Here is a tiny trained network, its code and every weight. The questions are about switching its units off for an input and a class, where a switched-off unit gives its printed mean instead of its output.

import numpy as np


def w(rows, s, z=0):
    codes = np.array(rows[::2]) - 128.0
    scale = np.full(codes.shape[1], s)
    scale[-1] = z or s
    return codes * scale


def norm(h):
    return h / np.sqrt((h * h).mean(-1, keepdims=True) + 1e-5)


def f(y):
    return np.maximum(y, 0)


def log_softmax(a):
    a = a - a.max(-1, keepdims=True)
    return a - np.log(np.exp(a).sum(-1, keepdims=True))


def net(x, mask):
    res = np.array(x, float).reshape(1, 2) / 4 @ E
    u = 0
    for l in range(4):
        y = f(norm(res) @ A[l][:, :-1].T + A[l][:, -1])
        res = res + np.where(mask[u : u + 3], y, B[l][:, -1]) @ B[l][:, :-1]
        u += 3
    return log_softmax(norm(res)[-1] @ U[:, :-1].T + U[:, -1])


A, B = {}, {}
E = w([
[56,92,158,222,128,115,81,252,59,67,136],'x0',
[170,103,74,71,88,39,10,104,16,123,216],'x1',
],0.0028)
A[0] = w([
[127,170,94,111,195,144,153,166,131,110,197,2],'L0N1',
[98,111,182,159,213,121,103,167,133,120,83,146],'L0N2',
[147,139,5,113,142,69,75,101,167,133,156,128],'L0N3',
],0.0028,0.00072)
B[0] = w([
[91,244,56,73,193,77,42,176,40,160,209,128],'L0N1',
[94,124,69,87,126,75,108,69,4,161,147,230],'L0N2',
[160,97,107,136,107,66,128,202,2,198,111,254],'L0N3',
],0.0042,0.0022)
A[1] = w([
[190,250,192,63,141,102,43,124,149,116,233,39],'L1N1',
[215,117,28,82,97,128,55,23,118,142,123,1],'L1N2',
[111,26,235,73,95,255,187,77,226,96,168,115],'L1N3',
],0.002,0.00075)
B[1] = w([
[193,128,219,162,159,61,88,39,215,153,110,167],'L1N1',
[35,214,167,177,170,148,64,157,185,26,183,251],'L1N2',
[45,123,97,156,146,119,75,192,4,112,168,212],'L1N3',
],0.0039,0.0019)
A[2] = w([
[106,168,63,88,155,113,139,133,112,171,105,180],'L2N1',
[159,89,74,162,96,140,141,137,153,127,120,2],'L2N2',
[196,117,112,18,165,110,162,4,183,172,115,36],'L2N3',
],0.004,0.00065)
B[2] = w([
[186,109,80,164,100,181,93,191,142,78,165,211],'L2N1',
[98,165,140,174,151,94,99,148,134,144,104,128],'L2N2',
[3,62,116,204,167,107,135,188,57,89,86,251],'L2N3',
],0.006,0.0033)
A[3] = w([
[89,180,153,139,157,218,254,178,182,160,70,32],'L3N1',
[171,93,124,176,104,111,112,150,118,109,144,249],'L3N2',
[143,80,97,121,79,178,141,195,108,128,147,60],'L3N3',
],0.0046,0.0011)
B[3] = w([
[210,108,125,62,88,68,36,95,105,150,214,254],'L3N1',
[148,136,171,99,140,222,191,73,255,147,107,243],'L3N2',
[133,190,67,179,159,91,188,122,168,131,82,205],'L3N3',
],0.0052,0.0042)
U = w([
[232,77,107,53,102,65,43,114,69,171,216,172],'0',
[10,76,84,222,179,130,151,194,61,89,89,171],'1',
[202,238,57,186,146,185,220,104,233,118,82,177],'2',
[124,133,194,51,96,145,208,59,120,142,43,31],'3',
[125,145,243,14,104,155,184,86,129,150,4,12],'4',
[120,143,248,2,108,182,173,89,144,118,36,1],'5',
[102,159,172,28,119,130,202,75,142,145,80,45],'6',
[105,139,165,37,109,174,171,80,141,140,55,30],'7',
],0.0074,0.0046)

Each question gives the input, the list of numbers given to net, and the class t.
The units are the neurons (one row each of A and B). Each row of codes is followed by its name. A weight is (code - 128) times the scale printed after its matrix; where a second scale follows, it is the last column's (A, B and U).
mask holds one flag per neuron, layer by layer. A switched-off neuron (its flag False) gives its mean, the last column of its row in B, instead of its output. The means were averaged over made-up inputs and are rounded, as every weight is.
A unit's drop is (log p(t) with every unit on - log p(t) with that unit switched off) / (log p(t) with every unit on - log p(t) with every unit switched off).
The circuit of an input: a set's keep is (log p(t) with only the set's units on - log p(t) with every unit switched off) / (log p(t) with every unit on - log p(t) with every unit switched off). Starting from all 12 units, units are removed one at a time, each time the one whose removal leaves the highest keep (on an exact tie, the one counted first), for as long as the keep stays at least 0.8.
circuit, biggest first: the units of the circuit, biggest drop first
unit that matters most: the unit with the biggest drop
top k neurons: the k neurons with the biggest drops, biggest first
top k neurons in layer l: the k neurons of layer l with the biggest drops, biggest first
drop when u is switched off: that unit's drop, to one decimal
input [3,-5], class 0: circuit, biggest first -> [L3N1, L2N3]
input [5,-5], class 0: top 2 neurons -> [L3N1, L2N3]
input [0,3], class 2: top 3 neurons -> [L3N1, L2N3, L0N3]
input [3,1], class 2: circuit, biggest first -> [L2N3, L3N1, L3N2]
input [1,-3], class 2: unit that matters most -> L0N2
input [4,-4], class 0: circuit, biggest first -> [L2N3, L3N1]
input [0,0], class 2: top 4 neurons -> [L3N1, L2N3, L0N2, L1N3]
input [-8,-6], class 1: top 2 neurons in layer 1 -> [L1N2, L1N3]
input [-4,2], class 1: top 4 neurons -> [L2N3, L1N3, L3N1, L1N1]
input [-3,3], class 2: top 2 neurons -> [L0N3, L3N1]
input [2,-3], class 2: top 2 neurons -> [L0N2, L1N2]
input [3,3], class 2: top 3 neurons -> [L2N3, L3N1, L3N2]
input [6,-8], class 0: top 2 neurons -> [L3N1, L2N3]
input [-6,1], class 1: top neuron -> [L2N3]
input [-6,5], class 1: top 3 neurons -> [L2N3, L3N1, L1N3]
input [1,-1], class 2: drop when L2N3 is switched off -> 0.1
input [-8,-2], class 1: drop when L2N3 is switched off -> 1.1
input [-2,-8], class 0: drop when L3N1 is switched off -> 0.9
input [5,-8], class 0: drop when L3N1 is switched off -> 1.0
